-210   31  123  138
  16  -30  264 -155
 -82   96  517   51
   1  -76  478   31
 423 -229  -77 -165
 -98 -123   59  272
 498  160  153  -83
  20 -138 -173 -266
-148  -70  239  -53
-440  -78   71 -262
|
 138  123   31 -210
-155  264  -30   16
  51  517   96  -82
  31  478  -76    1
-165  -77 -229  423
 272   59 -123  -98
 -83  153  160  498
-266 -173 -138   20
 -53  239  -70 -148
-262   71  -78 -440

 -33  258 -219  -23   68 -106  -17  222 -171   59   78   80 -301  154 -212
 270  261 -260   52  106  -13  -51 -124  316 -160 -162 -174  -76 -200  179
 141   59    4   61 -366   27 -218   92  -75   -9  -34   94  -68  -80   -4
 287  132 -124 -362  316  -38   19  119 -572 -123 -153  -72  123  335  338
 -24  -79  -49 -190   96  -56  -13   90   95 -108  284   41  144  136  233
|
-212  154 -301   80   78   59 -171  222  -17 -106   68  -23 -219  258  -33
 179 -200  -76 -174 -162 -160  316 -124  -51  -13  106   52 -260  261  270
  -4  -80  -68   94  -34   -9  -75   92 -218   27 -366   61    4   59  141
 338  335  123  -72 -153 -123 -572  119   19  -38  316 -362 -124  132  287
 233  136  144   41  284 -108   95   90  -13  -56   96 -190  -49  -79  -24

  74 -175  208
 -77  247  157
-164  -13   71
-115  386  106
   5  -43  571
|
 208 -175   74
 157  247  -77
  71  -13 -164
 106  386 -115
 571  -43    5

 -19  -44   86 -133  -14  279   88 -248
-583 -399  194  336  247 -533  221  370
|
-248   88  279  -14 -133   86  -44  -19
 370  221 -533  247  336  194 -399 -583

 396 -402  -51 -230  225  401   90   -4   50  430  159 -434
 268   34   63   41  -30  265 -187  318 -490 -154  110  -61
 -12  -58 -128  278 -236   46  101  262 -151  173  -66  208
|
-434  159  430   50   -4   90  401  225 -230  -51 -402  396
 -61  110 -154 -490  318 -187  265  -30   41   63   34  268
 208  -66  173 -151  262  101   46 -236  278 -128  -58  -12

 202  250  -30  -50   73 -148  -37  -40  406  -89    1
  70  128  267   26  106  477   24  -60  305  540  193
-274   73  284   23  -38  312   32    1  176   89  123
 338    0   42  -20 -346 -126   12   52  112 -300  206
 -52  181 -411 -159 -223 -316   59 -132 -124  182   16
|
   1  -89  406  -40  -37 -148   73  -50  -30  250  202
 193  540  305  -60   24  477  106   26  267  128   70
 123   89  176    1   32  312  -38   23  284   73 -274
 206 -300  112   52   12 -126 -346  -20   42    0  338
  16  182 -124 -132   59 -316 -223 -159 -411  181  -52

-440  241
 -19 -358
 295 -343
 406 -149
 547  445
 533 -113
  68   39
-385 -136
-354  394
  95 -526
  80 -504
|
 241 -440
-358  -19
-343  295
-149  406
 445  547
-113  533
  39   68
-136 -385
 394 -354
-526   95
-504   80

 113   -8   75  -43  -72  -60   79 -134   66   39  -43 -197 -111   54   56
 198  145  -25  147 -142  195  235  -55  143 -248  -11  173  -15  111 -258
 382  -31 -372   47  249  -27 -156 -158 -202  -37  -26 -283  -48  -36 -182
 464  -66  -38 -112 -168  -56   37  146   65   77  455  -52  224   47   71
 129  493  168  219 -358   35 -189   32 -174  311   37 -196  -81    7   27
|
  56   54 -111 -197  -43   39   66 -134   79  -60  -72  -43   75   -8  113
-258  111  -15  173  -11 -248  143  -55  235  195 -142  147  -25  145  198
-182  -36  -48 -283  -26  -37 -202 -158 -156  -27  249   47 -372  -31  382
  71   47  224  -52  455   77   65  146   37  -56 -168 -112  -38  -66  464
  27    7  -81 -196   37  311 -174   32 -189   35 -358  219  168  493  129
